Here is a tiny trained network, its code and every weight. The questions are about switching its units off for an input and a target symbol, where a switched-off unit gives its printed mean instead of its output.

import numpy as np


def w(rows, s, z=0):
    codes = np.array(rows[::2]) - 128.0
    scale = np.full(codes.shape[1], s)
    scale[-1] = z or s
    return codes * scale


def norm(h):
    return h / np.sqrt((h * h).mean(-1, keepdims=True) + 1e-5)


def f(y):
    return np.maximum(y, 0)


def softmax(a):
    e = np.exp(a - a.max(-1, keepdims=True))
    return e / e.sum(-1, keepdims=True)


def log_softmax(a):
    a = a - a.max(-1, keepdims=True)
    return a - np.log(np.exp(a).sum(-1, keepdims=True))


def net(x, mask):
    ids = ['αγεζηθλμξπστω'.index(c) for c in x.split()]
    T = len(ids)
    res = E[ids] + P[:T]
    u = 0
    for l in range(2):
        q, k, v = (norm(res) @ M[l].T for M in (Q, K, V))
        z = softmax(np.where(np.tri(T) > 0, q @ k.T / 3**0.5, -1e9)) @ v
        res = res + np.where(mask[u], z, O[l][:, -1]) @ O[l][:, :-1]
        u += 1
        y = f(norm(res) @ A[l][:, :-1].T + A[l][:, -1])
        res = res + np.where(mask[u : u + 8], y, B[l][:, -1]) @ B[l][:, :-1]
        u += 8
    return log_softmax(norm(res)[-1] @ U[:, :-1].T + U[:, -1])


Q, K, V, O, A, B = {}, {}, {}, {}, {}, {}
E = w([
[148,134,106,135,125,127],'α',
[151,113,129,152,127,115],'γ',
[129,147,163,113,112,164],'ε',
[196,140,118,186,85,216],'ζ',
[94,71,128,45,172,109],'η',
[1,160,81,194,180,76],'θ',
[156,135,156,145,139,154],'λ',
[119,136,130,129,102,159],'μ',
[112,137,107,133,99,136],'ξ',
[99,132,138,120,89,138],'π',
[140,130,168,141,126,144],'σ',
[121,110,144,153,102,123],'τ',
[148,122,123,143,127,134],'ω',
],0.031)
P = w([
[136,127,131,139,121,119],'0',
[179,198,133,116,117,62],'1',
[140,118,106,145,143,133],'2',
[93,172,115,193,151,114],'3',
[143,103,121,137,120,135],'4',
[122,119,91,143,248,129],'5',
[189,144,138,97,92,93],'6',
[148,67,93,123,163,152],'7',
[146,225,164,175,104,56],'8',
[191,99,123,91,117,127],'9',
],0.016)
Q[0] = w([
[60,190,165,70,142,164],'0.h1',
[125,161,161,28,49,91],'0.h1',
[2,153,127,121,222,138],'0.h1',
],0.0056)
K[0] = w([
[116,154,199,137,48,57],'0.h1',
[139,126,126,91,2,86],'0.h1',
[125,221,167,83,148,48],'0.h1',
],0.0068)
V[0] = w([
[223,4,109,57,114,124],'0.h1',
[130,151,107,149,109,172],'0.h1',
[198,128,78,95,30,169],'0.h1',
],0.0033)
O[0] = w([
[227,196,102,122,82,81,3],'0.h1',
[146,253,246,65,58,120,250],'0.h1',
[143,50,18,243,94,137,198],'0.h1',
],0.0049,0.00049)
A[0] = w([
[179,149,182,123,195,170,176],'0.n1',
[88,120,134,138,155,205,50],'0.n2',
[206,107,58,164,158,21,83],'0.n3',
[153,103,112,74,204,134,84],'0.n4',
[79,207,168,253,69,101,195],'0.n5',
[153,87,173,131,133,57,123],'0.n6',
[131,196,134,95,126,226,56],'0.n7',
[133,190,28,54,157,211,251],'0.n8',
],0.0058,0.0025)
B[0] = w([
[58,88,93,127,55,118,183],'0.n1',
[201,170,149,151,109,68,143],'0.n2',
[96,140,141,144,131,201,165],'0.n3',
[82,120,192,70,78,131,146],'0.n4',
[158,150,125,44,216,82,254],'0.n5',
[133,65,130,55,139,134,164],'0.n6',
[120,154,2,143,160,133,149],'0.n7',
[98,98,137,86,110,123,166],'0.n8',
],0.0076,0.0066)
Q[1] = w([
[30,107,156,224,195,126],'1.h1',
[200,157,156,161,93,35],'1.h1',
[152,2,145,67,45,189],'1.h1',
],0.011)
K[1] = w([
[93,240,116,137,207,104],'1.h1',
[158,88,103,101,2,144],'1.h1',
[65,58,84,119,182,205],'1.h1',
],0.0099)
V[1] = w([
[141,174,254,128,96,209],'1.h1',
[123,54,228,202,94,9],'1.h1',
[51,178,99,107,47,67],'1.h1',
],0.0085)
O[1] = w([
[114,9,63,100,194,193,110],'1.h1',
[37,78,123,233,96,177,217],'1.h1',
[188,129,122,109,88,242,3],'1.h1',
],0.012,0.002)
A[1] = w([
[113,110,129,31,207,85,113],'1.n1',
[55,98,79,224,96,183,126],'1.n2',
[222,50,69,185,39,235,109],'1.n3',
[49,167,83,139,176,119,7],'1.n4',
[79,179,20,72,73,135,141],'1.n5',
[177,86,147,113,188,125,155],'1.n6',
[36,11,95,57,170,112,116],'1.n7',
[65,156,177,81,126,43,132],'1.n8',
],0.011,0.012)
B[1] = w([
[157,15,185,133,57,86,231],'1.n1',
[160,111,91,107,5,134,255],'1.n2',
[170,163,144,164,247,191,188],'1.n3',
[85,191,16,160,234,83,141],'1.n4',
[139,60,185,189,149,127,178],'1.n5',
[123,115,124,143,72,165,209],'1.n6',
[72,231,203,85,163,174,249],'1.n7',
[140,134,107,188,203,148,239],'1.n8',
],0.011,0.0075)
U = w([
[123,98,119,153,154,87,106],'α',
[61,115,211,107,150,118,76],'γ',
[125,94,147,142,133,116,82],'ε',
[129,248,140,82,92,106,130],'ζ',
[95,129,98,163,45,134,171],'η',
[147,123,96,150,173,206,146],'θ',
[63,156,114,92,117,188,112],'λ',
[141,149,168,190,128,113,22],'μ',
[126,150,96,75,128,95,234],'ξ',
[76,167,76,149,167,74,230],'π',
[136,164,129,121,125,66,117],'σ',
[127,182,196,185,108,143,2],'τ',
[130,65,71,52,126,140,204],'ω',
],0.012,0.0046)

Each question gives the input, a string of symbols that net reads in full, and the target symbol t.
The units are the heads (3 rows each of Q, K, V and O) and the neurons (one row each of A and B). Each row of codes is followed by its name. A weight is (code - 128) times the scale printed after its matrix; where a second scale follows, it is the last column's (O, A, B and U).
mask holds one flag per unit, layer by layer, with each layer's heads first. A switched-off unit (its flag False) gives its mean, the last column of its rows in O or B, instead of its output. The means were averaged over made-up inputs and are rounded, as every weight is.
A unit's drop is (log p(t) with every unit on - log p(t) with that unit switched off) / (log p(t) with every unit on - log p(t) with every unit switched off).
The circuit of an input: a set's keep is (log p(t) with only the set's units on - log p(t) with every unit switched off) / (log p(t) with every unit on - log p(t) with every unit switched off). Starting from the 12 units with the biggest drops (on a tie, the unit counted first), units are removed one at a time, each time the one whose removal leaves the highest keep (on an exact tie, the one counted first), for as long as the keep stays at least 0.8.
units of the circuit, in order: the units of the circuit, biggest drop first
top k neurons: the k neurons with the biggest drops, biggest first
top k neurons in layer l: the k neurons of layer l with the biggest drops, biggest first
input ξ θ τ σ λ τ α, target γ: units of the circuit, in order -> [0.n1, 1.h1, 1.n7]
input τ λ τ ξ, target γ: units of the circuit, in order -> [1.h1, 1.n7, 1.n1, 0.n5]
input λ ε τ τ, target ω: units of the circuit, in order -> [1.h1]
input τ τ ξ λ λ, target ζ: top 3 neurons -> [0.n1, 0.n5, 1.n1]
input σ τ μ τ τ ζ τ ω μ, target η: units of the circuit, in order -> [1.h1, 1.n2]
input π ξ θ θ λ σ ε τ ξ, target ω: units of the circuit, in order -> [1.h1, 0.n5]
input τ ε ζ π τ ε ω, target η: units of the circuit, in order -> [1.h1, 1.n2]
input τ ζ τ π τ τ σ, target η: units of the circuit, in order -> [1.h1, 1.n2]
input τ τ λ τ τ σ ε λ ω, target ω: top 2 neurons -> [0.n5, 0.n7]
input θ π τ μ λ σ ξ λ τ ω, target γ: units of the circuit, in order -> [1.h1, 1.n7, 0.n5]
input λ μ ε γ ε σ, target π: top 2 neurons -> [0.n5, 0.n1]
input τ ξ ε τ λ, target ω: top 2 neurons -> [0.n7, 0.n5]
input ε λ η ε σ ξ τ σ π ξ, target λ: top 4 neurons in layer 0 -> [0.n1, 0.n5, 0.n4, 0.n8]
input τ π ε ω π τ λ, target θ: top neuron -> [1.n3]
input τ τ λ λ π ε ω, target θ: units of the circuit, in order -> [1.n3, 1.h1]
input λ λ τ ω, target γ: units of the circuit, in order -> [1.h1, 1.n7, 1.n1]
input λ λ ε ε, target γ: top 2 neurons in layer 1 -> [1.n1, 1.n7]
input ε η μ α λ π γ, target γ: top 2 neurons -> [0.n1, 1.n7]
input θ λ μ π σ θ π, target λ: top 2 neurons -> [0.n1, 1.n7]
input τ π π λ, target θ: units of the circuit, in order -> [1.h1]
input ζ π μ γ λ γ, target π: top 2 neurons -> [1.n1, 0.n5]
input τ τ ε ξ λ ξ τ, target γ: top 2 neurons in layer 1 -> [1.n7, 1.n2]
input ω ξ μ τ π λ λ τ ζ, target θ: units of the circuit, in order -> [1.n3, 1.h1, 0.n1]
input ω θ α τ γ ξ, target η: units of the circuit, in order -> [0.n5, 1.n2]
input λ α τ τ τ η, target γ: units of the circuit, in order -> [1.n1, 1.n7]
input ε π α, target ω: top 4 neurons in layer 0 -> [0.n3, 0.n8, 0.n7, 0.n6]
input σ ε ξ π, target ω: units of the circuit, in order -> [1.h1]
input τ τ λ, target η: top 2 neurons -> [0.n6, 1.n2]
input η τ λ σ, target η: top 2 neurons -> [1.n2, 1.n7]
